Below are the code and all the weights of a small trained network. Each question names an input and a target symbol and asks about switching units off, where a switched-off unit gives its printed mean instead of its output.

import numpy as np


def w(rows, s, z=0):
    codes = np.array(rows[::2]) - 128.0
    scale = np.full(codes.shape[1], s)
    scale[-1] = z or s
    return codes * scale


def norm(h):
    return h / np.sqrt((h * h).mean(-1, keepdims=True) + 1e-5)


def f(y):
    return y / 2 * (1 + np.tanh(0.7978845608 * (y + 0.044715 * y**3)))


def softmax(a):
    e = np.exp(a - a.max(-1, keepdims=True))
    return e / e.sum(-1, keepdims=True)


def log_softmax(a):
    a = a - a.max(-1, keepdims=True)
    return a - np.log(np.exp(a).sum(-1, keepdims=True))


def net(x, mask):
    ids = ['δεζηθξπτ'.index(c) for c in x.split()]
    T = len(ids)
    res = E[ids] + P[:T]
    u = 0
    for l in range(2):
        r = norm(res)
        for j in range(3):
            rows = slice(4 * j, 4 * j + 4)
            q, k, v = (r @ M[l][rows].T for M in (Q, K, V))
            z = softmax(np.where(np.tri(T) > 0, q @ k.T / 4**0.5, -1e9)) @ v
            o = O[l][rows]
            res = res + np.where(mask[u + j], z, o[:, -1]) @ o[:, :-1]
        u += 3
        y = f(norm(res) @ A[l][:, :-1].T + A[l][:, -1])
        res = res + np.where(mask[u : u + 16], y, B[l][:, -1]) @ B[l][:, :-1]
        u += 16
    return log_softmax(norm(res)[-1] @ U[:, :-1].T + U[:, -1])


Q, K, V, O, A, B = {}, {}, {}, {}, {}, {}
E = w([
[119,107,94,125],'δ',
[130,114,183,92],'ε',
[130,123,104,171],'ζ',
[6,207,142,135],'η',
[124,119,83,141],'θ',
[130,122,100,169],'ξ',
[125,102,173,93],'π',
[137,122,194,98],'τ',
],0.0018)
P = w([
[144,105,118,233],'0',
[121,2,116,137],'1',
[158,9,171,203],'2',
[201,179,96,73],'3',
[161,149,108,116],'4',
[146,125,91,107],'5',
[141,115,95,92],'6',
[148,111,87,76],'7',
[157,99,72,66],'8',
[160,88,61,60],'9',
],0.00088)
Q[0] = w([
[126,151,186,224],'L0H0',
[189,236,137,194],'L0H0',
[155,207,148,224],'L0H0',
[196,245,149,17],'L0H0',
[88,228,145,125],'L0H1',
[71,235,172,222],'L0H1',
[98,221,138,97],'L0H1',
[156,47,136,202],'L0H1',
[69,74,61,115],'L0H2',
[175,183,212,158],'L0H2',
[5,2,168,188],'L0H2',
[103,174,28,19],'L0H2',
],0.005)
K[0] = w([
[206,110,130,54],'L0H0',
[162,2,80,90],'L0H0',
[200,31,99,84],'L0H0',
[45,72,90,101],'L0H0',
[198,43,121,115],'L0H1',
[183,74,126,210],'L0H1',
[185,37,117,72],'L0H1',
[105,201,129,237],'L0H1',
[34,232,161,162],'L0H2',
[230,28,111,130],'L0H2',
[197,246,188,225],'L0H2',
[19,126,170,56],'L0H2',
],0.0059)
V[0] = w([
[125,86,88,89],'L0H0',
[199,53,105,59],'L0H0',
[152,155,76,86],'L0H0',
[66,198,140,175],'L0H0',
[5,138,132,153],'L0H1',
[209,129,159,146],'L0H1',
[200,70,86,96],'L0H1',
[12,117,161,98],'L0H1',
[47,229,230,86],'L0H2',
[127,106,136,62],'L0H2',
[135,100,137,66],'L0H2',
[85,205,177,182],'L0H2',
],0.0028)
O[0] = w([
[131,79,152,20,154],'L0H0',
[65,116,104,2,127],'L0H0',
[168,201,130,72,98],'L0H0',
[185,143,145,216,118],'L0H0',
[20,218,118,189,140],'L0H1',
[147,24,38,126,109],'L0H1',
[206,124,179,84,184],'L0H1',
[74,163,215,216,101],'L0H1',
[220,179,180,126,6],'L0H2',
[90,170,219,202,94],'L0H2',
[85,160,212,202,98],'L0H2',
[238,136,136,70,102],'L0H2',
],0.0024,0.0015)
A[0] = w([
[132,117,124,150,193],'L0N0',
[173,137,101,200,165],'L0N1',
[134,135,98,181,200],'L0N2',
[136,155,177,194,123],'L0N3',
[123,117,70,141,212],'L0N4',
[114,71,123,86,107],'L0N5',
[131,97,56,140,239],'L0N6',
[75,121,103,136,181],'L0N7',
[165,111,77,97,105],'L0N8',
[118,218,173,114,45],'L0N9',
[161,105,100,103,96],'L0N10',
[107,107,91,146,165],'L0N11',
[183,136,109,111,66],'L0N12',
[134,113,108,120,249],'L0N13',
[56,133,89,154,157],'L0N14',
[173,155,255,124,166],'L0N15',
],0.0047,0.0015)
B[0] = w([
[139,108,163,86,152],'L0N0',
[30,141,176,49,154],'L0N1',
[99,146,197,55,159],'L0N2',
[154,142,60,55,117],'L0N3',
[147,98,184,103,211],'L0N4',
[152,185,121,107,195],'L0N5',
[161,96,184,111,254],'L0N6',
[108,168,185,124,183],'L0N7',
[188,65,158,138,180],'L0N8',
[252,46,111,143,99],'L0N9',
[187,103,153,165,155],'L0N10',
[134,137,181,86,179],'L0N11',
[111,77,154,181,123],'L0N12',
[168,127,173,110,201],'L0N13',
[60,179,224,93,177],'L0N14',
[162,93,217,74,127],'L0N15',
],0.0025,0.0023)
Q[1] = w([
[158,79,21,223],'L1H0',
[147,78,28,238],'L1H0',
[39,122,221,41],'L1H0',
[204,103,29,229],'L1H0',
[46,209,148,82],'L1H1',
[182,195,153,119],'L1H1',
[36,160,114,80],'L1H1',
[20,175,166,39],'L1H1',
[149,67,68,247],'L1H2',
[111,209,208,7],'L1H2',
[151,254,146,111],'L1H2',
[152,65,48,238],'L1H2',
],0.0052)
K[1] = w([
[181,3,156,210],'L1H0',
[185,15,143,221],'L1H0',
[121,245,173,92],'L1H0',
[144,9,108,195],'L1H0',
[215,112,132,70],'L1H1',
[111,160,56,91],'L1H1',
[214,89,172,82],'L1H1',
[221,91,177,56],'L1H1',
[110,99,224,232],'L1H2',
[164,162,43,22],'L1H2',
[243,195,94,103],'L1H2',
[105,101,212,232],'L1H2',
],0.0058)
V[1] = w([
[96,166,138,96],'L1H0',
[66,217,139,119],'L1H0',
[242,111,119,42],'L1H0',
[90,94,117,196],'L1H0',
[163,140,138,57],'L1H1',
[126,210,122,27],'L1H1',
[94,72,156,196],'L1H1',
[65,158,128,116],'L1H1',
[82,73,108,128],'L1H2',
[80,6,154,189],'L1H2',
[163,230,80,48],'L1H2',
[82,70,152,160],'L1H2',
],0.0022)
O[1] = w([
[116,176,123,149,216],'L1H0',
[115,183,116,204,164],'L1H0',
[107,102,220,60,193],'L1H0',
[162,97,48,135,28],'L1H0',
[175,114,134,102,254],'L1H1',
[191,97,205,49,194],'L1H1',
[102,192,84,191,148],'L1H1',
[121,160,190,63,136],'L1H1',
[123,144,87,189,183],'L1H2',
[132,160,92,233,222],'L1H2',
[131,69,148,3,69],'L1H2',
[124,165,110,189,195],'L1H2',
],0.0029,0.001)
A[1] = w([
[214,193,166,136,51],'L1N0',
[78,169,153,94,148],'L1N1',
[202,163,67,200,84],'L1N2',
[150,253,114,129,139],'L1N3',
[204,143,156,167,69],'L1N4',
[120,95,97,143,89],'L1N5',
[94,140,100,126,113],'L1N6',
[116,140,166,132,143],'L1N7',
[186,103,89,88,122],'L1N8',
[224,97,84,109,124],'L1N9',
[234,75,20,137,93],'L1N10',
[140,78,113,137,136],'L1N11',
[168,237,145,106,174],'L1N12',
[120,129,141,162,5],'L1N13',
[115,117,107,150,92],'L1N14',
[150,67,129,125,149],'L1N15',
],0.005,0.0018)
B[1] = w([
[45,85,252,145,167],'L1N0',
[111,74,75,185,252],'L1N1',
[101,125,109,59,37],'L1N2',
[98,227,152,181,152],'L1N3',
[76,74,180,131,130],'L1N4',
[157,198,180,116,67],'L1N5',
[177,91,176,140,78],'L1N6',
[124,121,64,130,227],'L1N7',
[230,164,143,208,122],'L1N8',
[141,68,97,226,115],'L1N9',
[71,76,51,217,40],'L1N10',
[133,228,131,140,139],'L1N11',
[76,185,165,198,245],'L1N12',
[158,91,135,116,60],'L1N13',
[167,160,159,111,67],'L1N14',
[137,231,97,144,214],'L1N15',
],0.0029,0.0012)
U = w([
[4,19,15,39,130],'δ',
[50,33,247,183,116],'ε',
[209,89,29,199,150],'ζ',
[177,239,208,101,1],'η',
[243,219,17,1,171],'θ',
[227,100,28,196,161],'ξ',
[11,246,155,188,207],'π',
[254,22,251,249,103],'τ',
],0.0064,0.0061)

Each question gives the input, a string of symbols that net reads in full, and the target symbol t.
The units are the heads (4 rows each of Q, K, V and O) and the neurons (one row each of A and B). Each row of codes is followed by its name. A weight is (code - 128) times the scale printed after its matrix; where a second scale follows, it is the last column's (O, A, B and U).
mask holds one flag per unit, layer by layer, with each layer's heads first. A switched-off unit (its flag False) gives its mean, the last column of its rows in O or B, instead of its output. The means were averaged over made-up inputs and are rounded, as every weight is.
A unit's drop is (log p(t) with every unit on - log p(t) with that unit switched off) / (log p(t) with every unit on - log p(t) with every unit switched off).
The circuit of an input: a set's keep is (log p(t) with only the set's units on - log p(t) with every unit switched off) / (log p(t) with every unit on - log p(t) with every unit switched off). Starting from the 12 units with the biggest drops (on a tie, the unit counted first), units are removed one at a time, each time the one whose removal leaves the highest keep (on an exact tie, the one counted first), for as long as the keep stays at least 0.8.
circuit, biggest first: the units of the circuit, biggest drop first
top k neurons in layer l: the k neurons of layer l with the biggest drops, biggest first
drop when u is switched off: that unit's drop, to one decimal
input δ δ ξ, target δ: circuit, biggest first	L0H2, L0H0
input η ε π, target π: circuit, biggest first	L0H1
input θ ξ ε θ, target ξ: circuit, biggest first	L0H1, L1N9
input ζ δ δ ε δ δ η θ θ η, target θ: top 4 neurons in layer 0	L0N9, L0N6, L0N1, L0N4
input θ ξ δ τ ε θ, target τ: circuit, biggest first	L0H1, L0N8
input δ δ η θ θ δ δ τ, target π: circuit, biggest first	L0H2, L1H0, L0N8, L0N6
input ζ δ δ, target ζ: circuit, biggest first	L0H2, L1H2, L1N0
input θ θ ε ε, target θ: top 4 neurons in layer 0	L0N14, L0N6, L0N2, L0N1
input θ ξ η ζ δ π, target π: top 2 neurons in layer 0	L0N12, L0N8
input ξ ε η η θ θ ε θ η, target τ: circuit, biggest first	L0H2, L0N9, L0N1
input ξ π δ δ δ θ η δ δ, target τ: top 3 neurons in layer 0	L0N9, L0N14, L0N7
input ξ π θ ξ τ, target θ: top 2 neurons in layer 0	L0N1, L0N14
input θ ε ξ θ θ θ ε, target θ: top 2 neurons in layer 1	L1N0, L1N4
input τ δ δ θ δ, target δ: circuit, biggest first	L0H0
input θ π δ δ τ ξ ξ η δ δ, target τ: top 4 neurons in layer 0	L0N14, L0N9, L0N7, L0N5
input θ τ ε θ ξ δ, target θ: top 2 neurons in layer 1	L1N0, L1N15
input ε ξ θ ε, target ξ: top 3 neurons in layer 0	L0N1, L0N14, L0N2
input θ ζ θ ξ, target ζ: top 2 neurons in layer 1	L1N10, L1N9
input θ π π, target θ: top 2 neurons in layer 1	L1N0, L1N12
input η ε δ θ θ, target ε: circuit, biggest first	L1N0
input θ δ δ π θ δ δ ε ε, target δ: top 2 neurons in layer 1	L1N1, L1N3
input θ ε ε ζ, target ε: top 2 neurons in layer 0	L0N3, L0N9
input θ η δ δ, target ε: top 2 neurons in layer 1	L1N0, L1N4
input ξ θ τ, target ξ: drop when L1H0 is switched off	0.2
input θ δ θ, target θ: drop when L1N7 is switched off	0.0
input ε ξ ζ ζ δ θ θ δ, target θ: drop when L1N8 is switched off	0.1
input δ δ η ξ τ η θ θ ξ, target θ: circuit, biggest first	L0H2
input θ ξ θ δ θ δ θ, target θ: drop when L1N4 is switched off	0.1
